Below are the code and all the weights of a small trained network. Each question names an input and a class and asks about switching units off, where a switched-off unit gives its printed mean instead of its output.

import numpy as np


def w(rows, s, z=0):
    codes = np.array(rows[::2]) - 128.0
    scale = np.full(codes.shape[1], s)
    scale[-1] = z or s
    return codes * scale


def norm(h):
    return h / np.sqrt((h * h).mean(-1, keepdims=True) + 1e-5)


def f(y):
    return np.maximum(y, 0)


def log_softmax(a):
    a = a - a.max(-1, keepdims=True)
    return a - np.log(np.exp(a).sum(-1, keepdims=True))


def net(x, mask):
    res = np.array(x, float).reshape(1, 3) / 4 @ E
    u = 0
    for l in range(3):
        y = f(norm(res) @ A[l][:, :-1].T + A[l][:, -1])
        res = res + np.where(mask[u : u + 11], y, B[l][:, -1]) @ B[l][:, :-1]
        u += 11
    return log_softmax(norm(res)[-1] @ U[:, :-1].T + U[:, -1])


A, B = {}, {}
E = w([
[44,157,201,155],'x0',
[123,117,144,34],'x1',
[112,1,146,128],'x2',
],0.0093)
A[0] = w([
[64,84,96,197,1],'L0N1',
[111,162,169,176,66],'L0N2',
[131,54,228,133,96],'L0N3',
[175,197,135,74,118],'L0N4',
[117,120,172,157,50],'L0N5',
[210,54,76,59,92],'L0N6',
[142,23,157,182,73],'L0N7',
[137,79,99,127,28],'L0N8',
[183,181,86,2,51],'L0N9',
[131,95,22,227,24],'L0N10',
[26,135,199,18,71],'L0N11',
],0.0095,0.0061)
B[0] = w([
[108,160,218,132,151],'L0N1',
[92,145,35,142,164],'L0N2',
[87,177,98,29,213],'L0N3',
[101,93,82,51,223],'L0N4',
[73,113,104,127,138],'L0N5',
[112,126,4,210,253],'L0N6',
[106,90,164,125,222],'L0N7',
[106,95,92,151,140],'L0N8',
[158,188,45,35,235],'L0N9',
[218,164,192,91,186],'L0N10',
[134,135,255,46,236],'L0N11',
],0.0074,0.0047)
A[1] = w([
[104,175,108,185,112],'L1N1',
[76,111,129,149,5],'L1N2',
[81,93,92,175,161],'L1N3',
[129,76,252,183,89],'L1N4',
[168,133,150,87,3],'L1N5',
[114,122,159,91,60],'L1N6',
[133,123,128,119,48],'L1N7',
[71,154,123,106,96],'L1N8',
[110,68,133,101,148],'L1N9',
[116,83,130,173,147],'L1N10',
[187,96,115,209,199],'L1N11',
],0.017,0.0042)
B[1] = w([
[139,132,76,148,203],'L1N1',
[127,95,91,123,153],'L1N2',
[157,42,118,122,208],'L1N3',
[74,212,105,69,254],'L1N4',
[137,65,90,251,153],'L1N5',
[102,168,165,111,193],'L1N6',
[137,137,142,123,128],'L1N7',
[130,158,120,171,216],'L1N8',
[156,167,203,163,223],'L1N9',
[64,74,151,99,188],'L1N10',
[138,119,205,107,242],'L1N11',
],0.014,0.0056)
A[2] = w([
[161,123,72,126,132],'L2N1',
[243,76,164,194,105],'L2N2',
[81,85,138,59,34],'L2N3',
[88,94,146,132,234],'L2N4',
[83,151,118,128,84],'L2N5',
[92,131,98,154,65],'L2N6',
[129,52,140,130,24],'L2N7',
[87,177,110,143,107],'L2N8',
[107,90,151,172,81],'L2N9',
[81,146,250,100,2],'L2N10',
[191,162,116,43,6],'L2N11',
],0.015,0.0046)
B[2] = w([
[30,189,182,83,193],'L2N1',
[201,182,236,192,193],'L2N2',
[177,191,102,124,174],'L2N3',
[106,8,126,51,195],'L2N4',
[108,79,122,139,165],'L2N5',
[117,108,125,185,144],'L2N6',
[126,78,230,125,159],'L2N7',
[120,75,159,154,192],'L2N8',
[61,90,162,104,144],'L2N9',
[61,212,168,13,253],'L2N10',
[227,44,1,141,195],'L2N11',
],0.0087,0.0081)
U = w([
[138,113,141,126,2],'0',
[140,94,128,138,37],'1',
[61,155,191,35,173],'2',
[169,142,19,69,163],'3',
[71,190,78,225,118],'4',
[39,26,118,180,130],'5',
[150,4,223,115,136],'6',
[232,174,182,192,138],'7',
],0.024,0.014)

Each question gives the input, the list of numbers given to net, and the class t.
The units are the neurons (one row each of A and B). Each row of codes is followed by its name. A weight is (code - 128) times the scale printed after its matrix; where a second scale follows, it is the last column's (A, B and U).
mask holds one flag per neuron, layer by layer. A switched-off neuron (its flag False) gives its mean, the last column of its row in B, instead of its output. The means were averaged over made-up inputs and are rounded, as every weight is.
A unit's drop is (log p(t) with every unit on - log p(t) with that unit switched off) / (log p(t) with every unit on - log p(t) with every unit switched off).
The circuit of an input: a set's keep is (log p(t) with only the set's units on - log p(t) with every unit switched off) / (log p(t) with every unit on - log p(t) with every unit switched off). Starting from the 12 units with the biggest drops (on a tie, the unit counted first), units are removed one at a time, each time the one whose removal leaves the highest keep (on an exact tie, the one counted first), for as long as the keep stays at least 0.8.
units of the circuit, in order: the units of the circuit, biggest drop first
k most important neurons: the k neurons with the biggest drops, biggest first
top k neurons in layer l: the k neurons of layer l with the biggest drops, biggest first
drop of u: that unit's drop, to one decimal
input [-3,-4,4], class 6: units of the circuit, in order -> [L1N3]
input [5,-4,-3], class 4: units of the circuit, in order -> [L1N1; L1N8]
input [1,-5,-3], class 7: 4 most important neurons -> [L1N4; L0N3; L0N9; L1N11]
input [0,0,6], class 6: 2 most important neurons -> [L0N11; L1N3]
input [-7,-4,-3], class 7: units of the circuit, in order -> [L1N4; L2N2]
input [-6,-8,1], class 7: 2 most important neurons -> [L0N10; L2N2]
input [4,-3,-2], class 4: 3 most important neurons -> [L1N1; L0N6; L0N7]
input [7,-8,5], class 5: 4 most important neurons -> [L0N11; L0N2; L1N2; L0N3]
input [1,1,-3], class 3: 4 most important neurons -> [L0N4; L0N9; L1N10; L2N10]
input [-1,-8,-6], class 7: 2 most important neurons -> [L1N4; L1N11]
input [-6,1,1], class 3: top 3 neurons in layer 1 -> [L1N9; L1N10; L1N5]
input [0,8,-3], class 3: 2 most important neurons -> [L0N9; L2N11]
input [-8,4,4], class 6: 2 most important neurons -> [L0N6; L1N4]
input [-8,6,5], class 6: 2 most important neurons -> [L1N4; L0N6]
input [7,-7,3], class 5: 2 most important neurons -> [L0N11; L0N2]
input [-8,8,6], class 6: top 2 neurons in layer 1 -> [L1N4; L1N9]
input [5,1,-6], class 4: top 3 neurons in layer 2 -> [L2N10; L2N4; L2N1]
input [5,-5,-3], class 5: top neuron in layer 0 -> [L0N9]
input [-2,-2,3], class 6: top 2 neurons in layer 0 -> [L0N6; L0N11]
input [0,6,-4], class 3: drop of L0N9 -> 0.4
input [-7,-5,1], class 7: drop of L0N10 -> 0.6
